Below is a small trained network, with its code and all its weights. Each question gives an input and a target symbol and asks what happens when units are switched off, that is, made to give their printed mean instead of their output.

import numpy as np


def w(rows, s, z=0):
    codes = np.array(rows[::2]) - 128.0
    scale = np.full(codes.shape[1], s)
    scale[-1] = z or s
    return codes * scale


def f(y):
    return np.maximum(y, 0)


def softmax(a):
    e = np.exp(a - a.max(-1, keepdims=True))
    return e / e.sum(-1, keepdims=True)


def log_softmax(a):
    a = a - a.max(-1, keepdims=True)
    return a - np.log(np.exp(a).sum(-1, keepdims=True))


def net(x, mask):
    ids = ['αδθτψω'.index(c) for c in x.split()]
    T = len(ids)
    res = E[ids] + P[:T]
    r = res
    for j in range(2):
        rows = slice(4 * j, 4 * j + 4)
        q, k, v = (r @ M[0][rows].T for M in (Q, K, V))
        z = softmax(np.where(np.tri(T) > 0, q @ k.T / 4**0.5, -1e9)) @ v
        o = O[0][rows]
        res = res + np.where(mask[j], z, o[:, -1]) @ o[:, :-1]
    y = f(res @ A[0][:, :-1].T + A[0][:, -1])
    res = res + np.where(mask[2:18], y, B[0][:, -1]) @ B[0][:, :-1]
    return log_softmax(res[-1] @ U[:, :-1].T + U[:, -1])


Q, K, V, O, A, B = {}, {}, {}, {}, {}, {}
E = w([
[101,141,67,137],'α',
[121,121,45,100],'δ',
[118,156,39,180],'θ',
[200,175,100,130],'τ',
[42,80,10,103],'ψ',
[58,73,78,11],'ω',
],0.013)
P = w([
[227,176,60,14],'0',
[33,223,57,103],'1',
[109,238,211,175],'2',
[245,153,113,153],'3',
[24,208,60,96],'4',
[123,177,238,150],'5',
[199,88,115,191],'6',
[127,246,155,132],'7',
[125,129,247,106],'8',
[133,56,117,180],'9',
[144,123,86,41],'10',
[126,92,254,81],'11',
[84,19,123,158],'12',
[184,101,99,44],'13',
],0.0083)
Q[0] = w([
[162,170,127,150],'h1',
[141,25,159,150],'h1',
[175,182,121,82],'h1',
[136,125,229,90],'h1',
[112,252,42,89],'h2',
[129,134,115,129],'h2',
[136,167,98,51],'h2',
[117,133,157,148],'h2',
],0.016)
K[0] = w([
[153,124,136,173],'h1',
[139,250,89,88],'h1',
[149,19,111,105],'h1',
[150,161,180,16],'h1',
[133,16,223,175],'h2',
[125,131,120,138],'h2',
[132,38,196,93],'h2',
[144,132,160,117],'h2',
],0.015)
V[0] = w([
[57,44,199,165],'h1',
[131,186,186,64],'h1',
[78,119,167,63],'h1',
[190,216,91,103],'h1',
[164,1,202,21],'h2',
[238,46,65,120],'h2',
[141,246,186,101],'h2',
[246,254,124,122],'h2',
],0.007)
O[0] = w([
[56,3,114,101,3],'h1',
[124,102,218,152,77],'h1',
[95,89,188,73,82],'h1',
[175,205,133,169,210],'h1',
[93,208,108,14,14],'h2',
[157,133,52,135,144],'h2',
[162,76,182,54,129],'h2',
[219,40,152,52,180],'h2',
],0.0069,0.0053)
A[0] = w([
[100,63,84,69,39],'n1',
[133,78,122,127,40],'n2',
[26,80,178,191,163],'n3',
[117,153,196,151,215],'n4',
[52,114,82,146,20],'n5',
[152,68,133,33,148],'n6',
[59,170,136,146,215],'n7',
[144,125,99,170,2],'n8',
[183,81,172,167,80],'n9',
[96,70,149,143,92],'n10',
[120,66,64,79,146],'n11',
[141,113,247,117,114],'n12',
[98,71,135,120,81],'n13',
[179,70,117,170,172],'n14',
[129,86,43,192,182],'n15',
[89,83,179,228,124],'n16',
],0.012,0.0047)
B[0] = w([
[116,16,147,149,143],'n1',
[105,196,140,158,128],'n2',
[105,180,152,31,141],'n3',
[184,220,84,117,152],'n4',
[170,113,48,243,155],'n5',
[123,129,99,166,142],'n6',
[57,25,134,157,170],'n7',
[151,238,126,149,153],'n8',
[83,26,191,118,165],'n9',
[134,191,151,104,130],'n10',
[176,245,132,148,164],'n11',
[10,110,161,150,143],'n12',
[202,157,133,141,130],'n13',
[114,198,50,137,199],'n14',
[166,102,235,60,245],'n15',
[98,7,64,166,156],'n16',
],0.017,0.012)
U = w([
[155,178,23,80,191],'α',
[149,1,117,36,119],'δ',
[76,124,100,80,4],'θ',
[175,48,162,212,139],'τ',
[136,139,198,170,136],'ψ',
[76,123,30,195,149],'ω',
],0.008,0.0027)

Each question gives the input, a string of symbols that net reads in full, and the target symbol t.
The units are the heads (4 rows each of Q, K, V and O) and the neurons (one row each of A and B). Each row of codes is followed by its name. A weight is (code - 128) times the scale printed after its matrix; where a second scale follows, it is the last column's (O, A, B and U).
mask holds one flag per unit, heads first, then neurons. A switched-off unit (its flag False) gives its mean, the last column of its rows in O or B, instead of its output. The means were averaged over made-up inputs and are rounded, as every weight is.
A unit's drop is (log p(t) with every unit on - log p(t) with that unit switched off) / (log p(t) with every unit on - log p(t) with every unit switched off).
The circuit of an input: a set's keep is (log p(t) with only the set's units on - log p(t) with every unit switched off) / (log p(t) with every unit on - log p(t) with every unit switched off). Starting from the 12 units with the biggest drops (on a tie, the unit counted first), units are removed one at a time, each time the one whose removal leaves the highest keep (on an exact tie, the one counted first), for as long as the keep stays at least 0.8.
units of the circuit, in order: the units of the circuit, biggest drop first
most important unit: the unit with the biggest drop
k most important neurons: the k neurons with the biggest drops, biggest first
heads that matter: for each layer, one digit per head in row order, 1 if its drop is at least 0.15 and else 0, layers parted by /
input τ τ τ θ α τ α τ α τ θ θ τ, target δ: units of the circuit, in order : n9, h2
input θ α α τ δ θ θ δ ψ δ ω δ ω δ, target ω: units of the circuit, in order : h2, n7
input ψ θ α τ θ ω τ τ ω δ ω, target ω: heads that matter : 01
input ψ α ψ θ ω α δ α θ θ δ α ω, target τ: heads that matter : 01
input α α α ω ω θ α, target δ: heads that matter : 11
input α ψ δ τ α θ τ α, target α: units of the circuit, in order : h2, n9, n7
input α θ ω τ τ, target ω: most important unit : n15
input α α θ δ ω θ θ α ψ δ, target ψ: 2 most important neurons : n15, n4
input ω α δ ψ θ, target τ: 2 most important neurons : n15, n5
input τ τ θ α ψ, target τ: heads that matter : 00
input ψ α θ τ τ δ α τ θ τ α α δ, target ψ: units of the circuit, in order : n15, n11
input ω ψ ω ω τ ω ω α θ α ω ω, target θ: units of the circuit, in order : n15, h1, n12
input τ ψ α α α ω τ α ψ ψ δ τ ω, target ψ: 3 most important neurons : n11, n14, n16
input ψ δ α α ω ω ω θ, target ω: 3 most important neurons : n15, n7, n5
input α α α δ θ α α τ θ θ α α ω, target α: units of the circuit, in order : n11
input ψ ω θ θ α, target ψ: 2 most important neurons : n15, n16
input α α α ω τ α ψ, target α: heads that matter : 00
input τ α ψ τ α τ ψ α ψ α α, target τ: heads that matter : 11
input τ α θ α τ ψ θ α θ α, target δ: heads that matter : 01
input δ α τ τ θ τ ψ, target α: most important unit : n14
